Here is a tiny trained network, its code and every weight. The questions are about switching its units off for an input and a target symbol, where a switched-off unit gives its printed mean instead of its output.

import numpy as np


def w(rows, s, z=0):
    codes = np.array(rows[::2]) - 128.0
    scale = np.full(codes.shape[1], s)
    scale[-1] = z or s
    return codes * scale


def f(y):
    return y / 2 * (1 + np.tanh(0.7978845608 * (y + 0.044715 * y**3)))


def softmax(a):
    e = np.exp(a - a.max(-1, keepdims=True))
    return e / e.sum(-1, keepdims=True)


def log_softmax(a):
    a = a - a.max(-1, keepdims=True)
    return a - np.log(np.exp(a).sum(-1, keepdims=True))


def net(x, mask):
    ids = ['βγδζμπσφω'.index(c) for c in x.split()]
    T = len(ids)
    res = E[ids] + P[:T]
    u = 0
    for l in range(2):
        r = res
        for j in range(3):
            rows = slice(3 * j, 3 * j + 3)
            q, k, v = (r @ M[l][rows].T for M in (Q, K, V))
            z = softmax(np.where(np.tri(T) > 0, q @ k.T / 3**0.5, -1e9)) @ v
            o = O[l][rows]
            res = res + np.where(mask[u + j], z, o[:, -1]) @ o[:, :-1]
        u += 3
        y = f(res @ A[l][:, :-1].T + A[l][:, -1])
        res = res + np.where(mask[u : u + 4], y, B[l][:, -1]) @ B[l][:, :-1]
        u += 4
    return log_softmax(res[-1] @ U[:, :-1].T + U[:, -1])


Q, K, V, O, A, B = {}, {}, {}, {}, {}, {}
E = w([
[173,199,84],'β',
[210,116,56],'γ',
[24,87,168],'δ',
[213,148,81],'ζ',
[119,129,69],'μ',
[121,140,71],'π',
[137,213,79],'σ',
[55,6,187],'φ',
[71,166,179],'ω',
],0.011)
P = w([
[200,191,127],'0',
[3,140,109],'1',
[50,118,137],'2',
[81,97,138],'3',
[82,96,115],'4',
[104,84,126],'5',
[87,92,108],'6',
[59,112,88],'7',
[86,99,122],'8',
[89,98,125],'9',
],0.0062)
Q[0] = w([
[125,185,197],'0.h1',
[106,141,140],'0.h1',
[7,34,30],'0.h1',
[144,90,73],'0.h2',
[99,107,84],'0.h2',
[217,117,160],'0.h2',
[37,112,162],'0.h3',
[81,61,65],'0.h3',
[202,152,176],'0.h3',
],0.013)
K[0] = w([
[78,183,210],'0.h1',
[101,160,153],'0.h1',
[113,136,8],'0.h1',
[119,172,172],'0.h2',
[126,184,141],'0.h2',
[102,77,185],'0.h2',
[97,187,201],'0.h3',
[12,78,186],'0.h3',
[157,138,58],'0.h3',
],0.014)
V[0] = w([
[156,115,176],'0.h1',
[185,157,139],'0.h1',
[196,93,252],'0.h1',
[82,136,192],'0.h2',
[173,121,190],'0.h2',
[176,122,187],'0.h2',
[129,108,122],'0.h3',
[56,121,54],'0.h3',
[102,128,103],'0.h3',
],0.014)
O[0] = w([
[99,136,84,79],'0.h1',
[165,135,86,136],'0.h1',
[74,149,11,1],'0.h1',
[81,194,173,83],'0.h2',
[100,178,79,78],'0.h2',
[102,175,72,81],'0.h2',
[163,115,130,127],'0.h3',
[188,90,208,199],'0.h3',
[147,116,158,154],'0.h3',
],0.011,0.0066)
A[0] = w([
[195,160,119,43],'0.n1',
[87,65,125,6],'0.n2',
[130,113,171,22],'0.n3',
[196,251,149,48],'0.n4',
],0.017,0.0021)
B[0] = w([
[147,249,154,181],'0.n1',
[169,154,94,152],'0.n2',
[103,156,22,254],'0.n3',
[220,249,76,169],'0.n4',
],0.011,0.0099)
Q[1] = w([
[132,140,64],'1.h1',
[251,151,79],'1.h1',
[118,171,65],'1.h1',
[108,156,25],'1.h2',
[40,40,185],'1.h2',
[133,126,40],'1.h2',
[55,85,183],'1.h3',
[145,11,64],'1.h3',
[146,42,78],'1.h3',
],0.016)
K[1] = w([
[172,149,173],'1.h1',
[246,100,115],'1.h1',
[197,164,157],'1.h1',
[30,176,132],'1.h2',
[252,148,31],'1.h2',
[72,181,71],'1.h2',
[174,108,228],'1.h3',
[218,40,129],'1.h3',
[187,71,123],'1.h3',
],0.017)
V[1] = w([
[93,111,70],'1.h1',
[105,214,69],'1.h1',
[104,100,7],'1.h1',
[185,102,82],'1.h2',
[150,105,127],'1.h2',
[81,201,102],'1.h2',
[56,84,105],'1.h3',
[129,74,250],'1.h3',
[73,94,111],'1.h3',
],0.013)
O[1] = w([
[76,69,99,81],'1.h1',
[144,69,207,250],'1.h1',
[90,8,92,103],'1.h1',
[69,130,189,162],'1.h2',
[122,155,135,124],'1.h2',
[110,31,145,167],'1.h2',
[158,94,48,14],'1.h3',
[249,130,228,10],'1.h3',
[151,104,72,41],'1.h3',
],0.011,0.024)
A[1] = w([
[205,104,1,145],'1.n1',
[44,242,117,67],'1.n2',
[119,21,162,196],'1.n3',
[95,105,146,1],'1.n4',
],0.0066,0.01)
B[1] = w([
[179,101,108,140],'1.n1',
[161,101,97,252],'1.n2',
[117,168,100,215],'1.n3',
[252,58,115,152],'1.n4',
],0.024,0.022)
U = w([
[9,168,158,207],'β',
[220,90,35,16],'γ',
[246,68,118,111],'δ',
[177,1,119,85],'ζ',
[179,165,133,155],'μ',
[147,129,202,108],'π',
[207,5,209,2],'σ',
[189,164,118,156],'φ',
[119,191,29,174],'ω',
],0.0065,0.0075)

Each question gives the input, a string of symbols that net reads in full, and the target symbol t.
The units are the heads (3 rows each of Q, K, V and O) and the neurons (one row each of A and B). Each row of codes is followed by its name. A weight is (code - 128) times the scale printed after its matrix; where a second scale follows, it is the last column's (O, A, B and U).
mask holds one flag per unit, layer by layer, with each layer's heads first. A switched-off unit (its flag False) gives its mean, the last column of its rows in O or B, instead of its output. The means were averaged over made-up inputs and are rounded, as every weight is.
A unit's drop is (log p(t) with every unit on - log p(t) with that unit switched off) / (log p(t) with every unit on - log p(t) with every unit switched off).
The circuit of an input: a set's keep is (log p(t) with only the set's units on - log p(t) with every unit switched off) / (log p(t) with every unit on - log p(t) with every unit switched off). Starting from the 12 units with the biggest drops (on a tie, the unit counted first), units are removed one at a time, each time the one whose removal leaves the highest keep (on an exact tie, the one counted first), for as long as the keep stays at least 0.8.
units of the circuit, in order: the units of the circuit, biggest drop first
unit that matters most: the unit with the biggest drop
top k neurons: the k neurons with the biggest drops, biggest first
top k neurons in layer l: the k neurons of layer l with the biggest drops, biggest first
which heads matter: for each layer, one digit per head in row order, 1 if its drop is at least 0.15 and else 0, layers parted by /
input β ω γ, target σ: unit that matters most -> 1.n4
input σ ω β π δ ω φ, target π: top 2 neurons in layer 0 -> [0.n2 0.n4]
input π ω ζ σ μ μ ζ ζ γ, target μ: units of the circuit, in order -> [1.h1 1.h3 1.n2 0.n3]
input ζ μ ζ σ δ ω, target β: top 4 neurons -> [1.n2 1.n3 0.n3 0.n1]
input β φ π ζ ω δ μ φ μ, target ω: which heads matter -> 001 / 101
input δ φ β β, target δ: which heads matter -> 110 / 011
input φ ζ ω β, target γ: units of the circuit, in order -> [0.h1 1.h3]
input ω φ ζ σ, target ω: units of the circuit, in order -> [1.h3 1.n2 0.h2 0.n4]
input σ β μ ω ζ σ, target π: top 4 neurons -> [1.n2 0.n3 0.n4 1.n3]
input γ ω δ γ β, target β: which heads matter -> 101 / 100
input ζ ζ σ, target ζ: top 4 neurons -> [1.n4 0.n4 1.n2 0.n1]
input φ ζ ω π δ φ ω μ φ, target γ: which heads matter -> 100 / 111
input σ δ ω β ω ζ φ ζ γ, target π: units of the circuit, in order -> [1.h1 0.n4 1.n2 0.n1]
input δ β δ ζ γ γ, target δ: top 4 neurons -> [0.n1 1.n3 1.n1 0.n4]
input ζ β π δ ω σ π σ μ γ, target ζ: top 4 neurons -> [1.n4 0.n4 1.n2 0.n1]
input γ π δ δ γ β ω ζ π φ, target β: top 3 neurons -> [0.n3 1.n2 1.n4]
input ζ μ π ζ β, target ζ: top 3 neurons -> [1.n4 0.n4 1.n2]
input ζ ζ μ φ δ φ, target ζ: units of the circuit, in order -> [0.h1 0.n2 1.h1]
input ζ μ γ γ ζ σ ζ δ ζ, target ζ: top 2 neurons -> [0.n4 1.n2]
input ζ σ φ φ, target ζ: unit that matters most -> 0.n3
input β β φ φ γ σ ζ β ζ, target σ: top 3 neurons -> [0.n4 1.n4 1.n2]
input φ σ ζ φ, target γ: top 3 neurons -> [0.n3 0.n1 1.n1]
input ζ δ β β γ σ φ σ β γ, target ζ: top 3 neurons -> [0.n4 1.n2 1.n4]
input μ ζ φ μ, target ω: top 2 neurons in layer 1 -> [1.n4 1.n2]
input σ β φ δ β, target π: top neuron in layer 1 -> [1.n2]
